Each row has two labels, one from each of two sets.
[ 1.40 -1.49  0.76 -0.15  0.74  1.35  3.07  0.26  0.60  0.49  6.70 -0.85
 -1.15  1.90  2.42 -0.60  1.72  5.73  1.60  0.77  3.14  0.45  0.83  0.52
 -2.24 -1.24  0.73  1.41  2.25  0.62  0.55 -0.57  0.00 -1.62  4.41 -1.37
 -1.21  0.66  2.26  2.67  1.99  0.52  0.14 -1.26  1.43 -0.16  0.66  0.64
 -0.40 -0.31 -0.18  5.06 -0.52 -2.88  0.43  0.45 -2.51  1.41  0.37  0.88
  3.02 -4.72 -1.50] : CH & BP
[-3.11 -1.68  0.42 -1.22  1.82  1.38 -0.79 -1.66  2.95 -0.58  0.18  1.16
 -0.48  0.89 -0.19  0.59 -0.04  2.32  0.55 -2.34 -0.58  1.14  1.00 -0.64
  2.59  1.68  2.09 -3.79  0.71  1.03 -0.04  0.23 -0.09 -1.10  0.54  0.70
 -0.19 -1.09  0.39 -1.92 -0.28 -1.21 -0.52  1.90  0.64 -0.43 -0.82 -0.63
 -0.88  2.29  0.02  1.01 -0.51  3.36  0.86  0.78  1.40  0.03 -0.24 -2.38
  1.80  2.45  1.82] : CH & HL
[ 0.38 -0.92  0.98 -0.85  0.36  0.84  1.15 -1.03  1.67 -0.43  3.92 -0.54
 -0.40  1.09  1.58 -0.47  0.95  4.10  0.18 -0.09  1.79  0.25  0.02  1.75
 -0.12 -0.15  0.62  0.78  0.77  1.04 -0.09 -0.22  0.27 -1.59  4.36  0.30
 -1.07  0.42  0.97  0.87  0.80  0.36  1.43 -0.48  1.01  1.73  0.51 -0.09
 -0.39 -0.22  0.07  2.90  0.17 -0.88  0.38  0.34 -1.40  0.76  0.35  1.34
  1.71 -1.42 -1.07] : CH & BP
[-1.86 -1.98  1.26 -0.25  1.71  1.25  0.46 -0.31  2.16 -0.21  3.06  0.55
 -0.62  1.27  0.17  0.43 -0.34  1.89  0.79 -1.13  0.38  0.98  1.53  0.04
 -1.29  3.14  0.77 -2.03  1.23  1.19 -0.56  0.48  0.11 -1.40  5.33 -0.24
  0.00 -1.59  1.67 -0.49  0.64 -0.89 -0.99  0.95 -0.08 -1.10  0.18 -0.69
 -1.35  1.40  0.18  2.21  0.25  0.33  0.58  1.48  0.98 -0.08 -0.29 -1.59
  2.70  0.30 -1.44] : CH & HL
[-1.92 -1.38  0.97 -0.76  1.42  0.36 -1.43 -1.07  2.39  0.48  0.79  0.72
 -0.52  1.03  0.35  0.90 -0.01  2.84 -0.28 -2.43 -0.46  0.85  0.91 -0.05
  0.92  1.08  1.74 -1.97  0.23  0.57 -0.48  0.23  0.27 -1.24  0.82  0.26
  0.20 -1.41 -0.17 -0.26  0.33 -2.10 -1.30  1.37  0.21  0.94  0.32 -1.23
 -1.60  1.40  0.05  0.65 -0.38  2.31 -0.06  0.38  0.73  0.36 -0.24 -1.73
  2.01  1.60 -1.37] : CH & HL
[-4.43 -0.33  0.99 -2.42  0.62  0.21 -2.81 -0.60  4.19 -0.10 -3.25  1.92
  0.23 -0.44  0.20  0.22 -1.34  2.50 -0.52 -5.28 -3.43 -0.59  0.41  0.60
  4.28  1.97  4.69 -4.12  0.12  1.44  0.67  0.16 -0.23 -0.98 -4.05  1.70
  0.55 -3.22 -0.38 -2.65 -1.53 -2.33 -2.74  2.66  0.12  2.01 -0.35 -1.84
 -0.24  2.26 -0.38 -1.48  0.32  6.70  0.34 -0.18  2.96 -0.49  0.49 -2.08
 -0.30  5.10 -0.74] : CH & HL
[-1.36 -1.20  0.93 -1.92  0.38  1.09  0.04 -0.49  2.95 -0.71  1.51  1.59
  0.06  0.99  1.54  0.77  0.36  3.25 -1.01 -2.33 -1.75  0.18 -0.28  0.56
  2.89  1.03  2.56 -1.02 -0.09  0.03  0.23  0.39 -0.18 -1.33 -0.33 -0.18
 -0.85 -0.40  0.83 -0.47  0.86 -0.82 -1.39  1.12  0.21  0.79  0.02  0.18
  0.92  0.41  0.46  1.72 -0.46  3.53  0.44  0.49 -0.04  0.73  1.22 -0.09
  1.78 -0.04 -0.63] : CH & BP
[-3.48 -1.36  0.01  0.54  1.51  0.63 -0.91 -0.70  1.26 -0.51  0.27  0.59
  0.30  0.16 -0.11  0.73 -0.01  1.23  0.15 -1.95 -0.45  0.71  0.98  0.03
  0.66  1.49  1.12 -2.36  0.38  0.65 -0.26  0.67  0.53 -0.58  1.27 -0.09
 -1.46 -1.59 -0.45  0.09  0.05 -0.80 -1.55  2.24  0.17 -0.90 -0.70 -0.58
 -1.41  1.78 -0.10 -0.09 -0.21  2.02  0.04 -0.10  0.81 -0.52 -1.26 -2.66
  0.30  2.08 -0.71] : CH & HL
[-0.56 -1.42  1.29 -0.51  1.92  0.28  0.33 -0.69  3.57  0.53  2.90  1.26
  0.34  0.59  1.05  0.73  0.37  0.52  0.65 -1.78  1.29  0.52 -0.10 -0.26
 -2.05 -0.08  1.00 -1.21  1.29 -0.34 -0.19  0.00  0.78 -1.38  6.70 -0.53
 -1.37 -0.38  0.89  0.67  0.86 -0.49  0.15 -0.11  0.43 -0.76  1.18 -0.60
  0.27  1.45  0.60  2.75 -0.36  0.72  0.41  0.29 -0.45  1.09  0.79 -0.77
  1.08 -0.40 -1.00] : CH & HL
[-1.94  0.04  0.14 -0.02  1.20  0.37 -0.10 -0.53  1.55 -0.05  1.89  0.34
 -0.46 -0.91 -0.80 -0.22  0.03  2.42  1.28 -0.47  0.11  0.60  1.04 -0.02
 -0.01 -0.13 -0.13  0.66  0.38  0.76 -0.05 -0.07 -0.61 -0.54  0.84 -0.37
 -0.36 -0.96  0.81  0.64  0.87 -0.12 -0.03  0.60  0.69 -0.38 -0.83 -0.30
 -1.77  1.59  0.02  0.04 -0.25  0.70  0.23  0.12  0.33 -0.19 -1.61 -1.34
  0.62  0.18 -0.31] : CH & HL
[-4.15 -1.25  0.34 -0.10  1.83 -0.21 -0.57 -0.98  3.63 -0.05 -2.25  2.06
  0.22 -1.89 -0.45  0.94 -0.83 -0.84 -0.30 -3.90 -0.54  0.13  1.32  0.91
  0.01  0.83  1.55 -1.75  0.31  0.93 -0.54  0.31 -0.03 -0.12  3.26  0.15
  0.36 -2.47 -0.12 -2.00  0.00 -1.60 -2.83  2.17  0.00  1.52 -0.18 -0.65
 -1.29  2.13  0.02  1.95  0.22  5.92  0.39  0.43  2.18 -0.68  0.51 -2.28
  0.52  3.41 -0.26] : Sg & HL
[-1.73 -1.68  0.26 -0.14  1.71  0.64 -0.16 -0.42  2.16  0.07  3.38  0.70
  0.03  0.47  1.11  0.76  0.92  1.83  0.65 -1.42  1.48  0.32  1.08 -0.30
 -0.75  1.17  4.76 -1.32  1.37  0.38 -0.52 -0.36 -0.25 -0.79  2.76 -0.86
 -0.95 -0.79  0.84  1.73  1.19 -0.46 -0.89  0.95  0.97 -0.55 -0.85 -0.41
 -1.81  1.85 -0.10  2.21  0.94  1.93  0.71 -0.33 -0.28  0.46 -0.52 -2.26
  0.86  0.49 -1.03] : CH & HL
[ 0.02 -0.52  0.08 -1.69 -0.13  0.70 -0.05 -0.33  3.32  0.16  1.71  0.72
 -0.39  1.20  2.42  0.75 -0.15  4.03 -0.30 -1.90 -0.02  0.60 -0.58  0.58
  0.94  0.33  2.41 -0.72  1.22 -0.51  0.24 -1.20  0.85 -1.68  1.65  0.09
 -0.99  0.55  0.11  0.18  0.14 -1.34 -0.17  0.25  0.30  1.42  0.80  0.43
  1.38  0.20  0.20  2.14  0.27  3.57  0.56  0.95 -0.73  1.15  2.25  1.15
  1.74 -0.66 -0.88] : CH & BP
[-1.74 -1.43  1.22 -1.39  1.09  0.15  0.16 -0.49  2.32 -0.64  3.07  0.42
 -1.22  1.43 -0.37  0.32  0.05  0.81  0.41 -0.41 -0.17 -1.10  1.93  0.45
  0.26  0.51  0.59 -1.09  1.06  0.57 -0.27 -0.64 -0.34 -1.11 -0.02  0.04
 -1.02  0.17  1.10  0.59  0.46  0.73 -1.23  0.87  0.76 -1.28 -1.50 -0.37
 -0.50  0.91  0.38  1.04  0.13  1.23 -0.04  1.57  0.70  0.29 -0.55 -0.47
  1.97 -0.24 -0.61] : CH & HL
[-4.01 -0.08  0.72 -3.57 -1.16  0.16 -0.96 -1.50  1.03 -0.54 -2.72  0.85
 -0.75 -0.20  0.55  1.05 -1.24  6.03 -0.21 -3.60 -2.12  1.05  2.48  1.93
  6.70  2.84  3.85 -3.28 -0.47  2.10  0.52 -0.70 -0.11 -0.43 -6.70  1.29
  0.27 -0.80 -0.11 -2.47 -0.98 -0.96 -2.71  2.33 -0.20  3.16 -2.01 -0.89
 -1.22  1.94 -0.42 -3.92 -0.76  6.32  1.68  1.46  2.16 -1.05 -0.93 -2.54
  2.28  2.55 -0.54] : CH & BP
[-0.30 -1.67  1.24 -1.08  0.92  1.11  1.31  0.13  1.24  0.08  4.72  0.11
 -1.58  2.82  1.66  0.29  0.50  5.80  1.03 -0.57  2.03  0.60  1.26  0.09
 -0.61  0.44  1.75  0.24  0.91  0.78  0.00 -0.29 -0.15 -1.76  1.92 -0.42
 -0.72  0.38  1.38  0.89  1.28 -0.14 -1.17  0.43  1.36 -0.17 -1.63  0.52
 -2.26  1.02 -0.55  3.32  0.08 -0.18  0.98  1.52 -0.32  0.13  0.09 -1.00
  2.61 -0.62 -1.95] : CH & BP
[-1.65 -0.39 -0.21 -3.60 -0.23  0.94 -0.62 -1.01  2.41 -0.36  0.03  0.93
 -0.10  0.98  0.91  0.83  0.06  6.47  0.55 -2.56  0.49  0.38  0.80  2.01
  4.33  1.96  2.69 -1.29  0.37  1.35  1.38  0.16 -0.37 -1.79 -3.94  0.31
 -0.80 -0.67  0.11 -0.46  0.09 -1.12 -1.45  1.04  1.09  1.91 -0.45 -0.10
 -1.49  1.99 -0.21  0.24  0.30  3.91  0.63 -0.15  0.94 -0.68  0.57 -0.53
  1.77  2.13 -1.31] : CH & BP
[-3.30  0.36  1.41 -1.98 -0.72  0.17 -0.10 -0.25  3.13 -0.37 -1.08  0.80
 -1.33 -0.31 -0.60 -0.34 -1.43  1.54 -0.29 -2.75 -1.33  0.15  1.44  0.84
  4.20  1.13  2.02 -0.79  0.17  1.28  0.34 -0.12 -0.02 -0.37 -4.69  0.55
 -0.89 -0.15  0.06 -2.49 -0.14 -0.09 -1.57  0.98  0.45  2.76 -1.66 -0.30
 -0.81  1.46  0.29 -0.10  0.29  5.34  0.43  3.36  1.30 -0.38  0.48 -0.55
  1.02  3.10  0.00] : Sg & BP
[-3.36 -0.69  0.97 -2.47 -0.37  0.25 -0.04 -0.91  2.87 -0.67 -0.63 -0.33
 -1.34 -0.91 -0.67  0.00 -1.13  4.70  1.51 -2.80 -2.87  1.05  1.68  1.09
  6.07  1.02  2.72 -1.74  0.44  1.91  0.20 -0.16 -0.50 -0.32 -5.50  1.61
 -0.55 -0.14  0.05 -2.51 -0.59  0.59 -1.44  2.18  0.20  2.42 -1.63 -0.08
 -1.83  2.11  0.45 -2.01  0.42  4.41  0.18  2.02  1.31 -0.74 -1.65 -1.04
  1.70  2.94 -0.69] : CH & BP
[-0.50 -1.03  1.12 -3.63 -0.27  0.15  0.56 -0.16  2.67 -0.83  3.31  1.03
 -0.38  2.28  1.48  0.43 -0.44  5.17  0.48 -2.21  1.19  0.07  0.03  0.64
  2.35  1.03  2.35 -0.64  0.22  0.99  0.22 -0.45  0.44 -1.29  1.34 -0.32
 -1.37  0.96  1.01  0.35  0.59 -1.01  0.01  0.51  1.28  1.53  0.19  0.34
  0.03  0.21  0.57  2.04 -0.19  1.60  0.53  0.48 -0.15  0.80  1.11 -0.65
  2.26  0.16 -0.94] : CH & BP
[ 1.03 -1.15  0.27  0.76  1.95  0.13 -0.02  0.24  0.24  0.01  2.87  0.16
  0.47  1.37 -0.23 -0.28 -0.19 -0.34  0.45 -1.26  0.26  0.24 -0.42 -0.24
 -0.74 -0.11 -2.35 -1.49  0.61 -0.20 -0.36 -0.02  0.37 -0.75  1.46 -0.57
  0.22 -0.92 -0.29  0.61  0.94  0.55  0.05 -0.01  0.17 -1.51 -0.05 -0.47
  0.80  0.90  0.68  0.47 -0.01 -1.85  0.43  0.26 -0.16  0.46 -1.26 -0.65
  0.36 -1.89 -0.07] : CH & HL
